Below is a small trained network, with its code and all its weights. Each question gives an input and a class and asks what happens when units are switched off, that is, made to give their printed mean instead of their output.

import numpy as np


def w(rows, s, z=0):
    codes = np.array(rows[::2]) - 128.0
    scale = np.full(codes.shape[1], s)
    scale[-1] = z or s
    return codes * scale


def norm(h):
    return h / np.sqrt((h * h).mean(-1, keepdims=True) + 1e-5)


def f(y):
    return np.maximum(y, 0)


def log_softmax(a):
    a = a - a.max(-1, keepdims=True)
    return a - np.log(np.exp(a).sum(-1, keepdims=True))


def net(x, mask):
    res = np.array(x, float).reshape(1, 5) / 4 @ E
    u = 0
    for l in range(4):
        y = f(norm(res) @ A[l][:, :-1].T + A[l][:, -1])
        res = res + np.where(mask[u : u + 3], y, B[l][:, -1]) @ B[l][:, :-1]
        u += 3
    return log_softmax(norm(res)[-1] @ U[:, :-1].T + U[:, -1])


A, B = {}, {}
E = w([
[143,52,76,86,143,131,66,211,179,121,59,111],'x0',
[114,165,122,84,250,60,88,60,37,95,86,252],'x1',
[146,153,85,70,95,102,155,187,67,206,108,211],'x2',
[165,110,86,162,80,228,87,62,132,166,130,124],'x3',
[197,206,94,129,147,137,233,185,136,58,142,81],'x4',
],0.0022)
A[0] = w([
[111,155,162,72,232,23,126,172,98,36,63,139,145],'0.n0',
[56,55,191,95,155,38,24,124,135,121,86,150,150],'0.n1',
[173,146,43,49,111,96,164,255,102,156,31,160,6],'0.n2',
],0.0034,0.0026)
B[0] = w([
[169,112,65,212,52,182,126,102,139,217,63,131,255],'0.n0',
[121,68,196,70,103,139,60,226,45,88,75,35,235],'0.n1',
[192,80,162,37,34,175,10,197,2,67,109,39,196],'0.n2',
],0.0044,0.0041)
A[1] = w([
[184,191,40,101,73,140,130,144,54,255,74,224,201],'1.n0',
[120,81,117,208,135,142,193,154,240,148,105,42,109],'1.n1',
[137,124,61,159,215,211,176,34,150,155,135,135,2],'1.n2',
],0.0031,0.0026)
B[1] = w([
[104,153,53,216,178,75,141,51,161,147,48,210,253],'1.n0',
[132,152,154,50,58,64,92,245,121,94,110,124,209],'1.n1',
[253,128,109,74,206,176,74,101,138,141,176,193,149],'1.n2',
],0.004,0.0042)
A[2] = w([
[115,161,200,172,189,178,103,16,99,109,194,93,6],'2.n0',
[197,211,110,184,69,164,180,104,56,151,72,134,100],'2.n1',
[55,3,87,26,160,117,43,153,82,177,85,191,125],'2.n2',
],0.0035,0.002)
B[2] = w([
[99,34,139,79,165,190,142,156,70,168,178,103,158],'2.n0',
[158,48,87,127,125,119,87,139,97,109,97,105,226],'2.n1',
[190,101,159,121,17,110,52,214,72,72,82,2,253],'2.n2',
],0.0051,0.0042)
A[3] = w([
[110,87,125,140,111,179,35,125,254,114,98,98,64],'3.n0',
[148,186,193,31,143,96,98,160,55,144,65,162,3],'3.n1',
[64,137,198,105,164,67,47,117,112,95,104,166,67],'3.n2',
],0.0043,0.003)
B[3] = w([
[222,12,18,159,136,92,61,165,1,89,13,110,253],'3.n0',
[112,47,121,139,10,139,93,169,108,124,86,46,187],'3.n1',
[168,63,94,160,46,133,102,228,51,154,86,34,165],'3.n2',
],0.0049,0.0026)
U = w([
[14,186,195,90,153,57,204,123,166,231,186,229,56],'0',
[100,206,41,224,177,50,148,15,133,201,39,248,140],'1',
[199,83,97,54,226,211,83,56,153,134,203,188,71],'2',
[22,80,228,51,172,186,131,104,90,176,227,92,75],'3',
[75,236,229,55,52,53,226,218,239,69,234,75,112],'4',
[208,47,79,160,51,116,43,187,55,85,49,35,194],'5',
[24,226,211,2,242,88,160,153,218,153,121,236,2],'6',
],0.0075,0.0065)

Each question gives the input, the list of numbers given to net, and the class t.
The units are the neurons (one row each of A and B). Each row of codes is followed by its name. A weight is (code - 128) times the scale printed after its matrix; where a second scale follows, it is the last column's (A, B and U).
mask holds one flag per neuron, layer by layer. A switched-off neuron (its flag False) gives its mean, the last column of its row in B, instead of its output. The means were averaged over made-up inputs and are rounded, as every weight is.
A unit's drop is (log p(t) with every unit on - log p(t) with that unit switched off) / (log p(t) with every unit on - log p(t) with every unit switched off).
The circuit of an input: a set's keep is (log p(t) with only the set's units on - log p(t) with every unit switched off) / (log p(t) with every unit on - log p(t) with every unit switched off). Starting from all 12 units, units are removed one at a time, each time the one whose removal leaves the highest keep (on an exact tie, the one counted first), for as long as the keep stays at least 0.8.
units of the circuit, in order: the units of the circuit, biggest drop first
top k neurons: the k neurons with the biggest drops, biggest first
k most important neurons of layer l: the k neurons of layer l with the biggest drops, biggest first
drop when u is switched off: that unit's drop, to one decimal
input [-5,-2,-2,1,8], class 4: most important neuron of layer 3 -> [3.n0]
input [-4,-3,7,7,-6], class 1: units of the circuit, in order -> [1.n0; 0.n1; 0.n2]
input [-4,-6,3,-8,7], class 4: units of the circuit, in order -> [3.n0; 2.n2; 0.n1]
input [-8,-5,4,7,0], class 1: units of the circuit, in order -> [2.n2; 0.n1; 1.n0]
input [-3,-5,3,-5,0], class 4: top 3 neurons -> [0.n0; 3.n0; 2.n2]
input [0,-2,-3,-3,5], class 4: 2 most important neurons of layer 2 -> [2.n2; 2.n1]
input [0,-4,-1,-4,-1], class 4: top 2 neurons -> [1.n1; 0.n2]
input [-3,-5,0,2,5], class 4: 2 most important neurons of layer 0 -> [0.n0; 0.n2]
input [-7,3,1,-8,-2], class 1: 2 most important neurons of layer 1 -> [1.n0; 1.n1]
input [-2,-7,-5,-6,-1], class 4: top 2 neurons -> [1.n1; 0.n0]
input [-8,-5,6,-7,-4], class 0: top 2 neurons -> [0.n0; 0.n1]
input [-3,-8,-4,1,3], class 4: 2 most important neurons of layer 2 -> [2.n1; 2.n2]
input [-4,1,1,4,7], class 2: top 4 neurons -> [0.n1; 2.n2; 0.n2; 0.n0]
input [4,6,-3,7,8], class 1: drop when 1.n0 is switched off -> 0.1
input [-1,-6,2,-5,8], class 4: drop when 2.n2 is switched off -> 0.2
input [-7,-6,8,4,-4], class 1: drop when 1.n0 is switched off -> 0.1
input [-2,4,1,-4,3], class 1: most important neuron of layer 0 -> [0.n0]
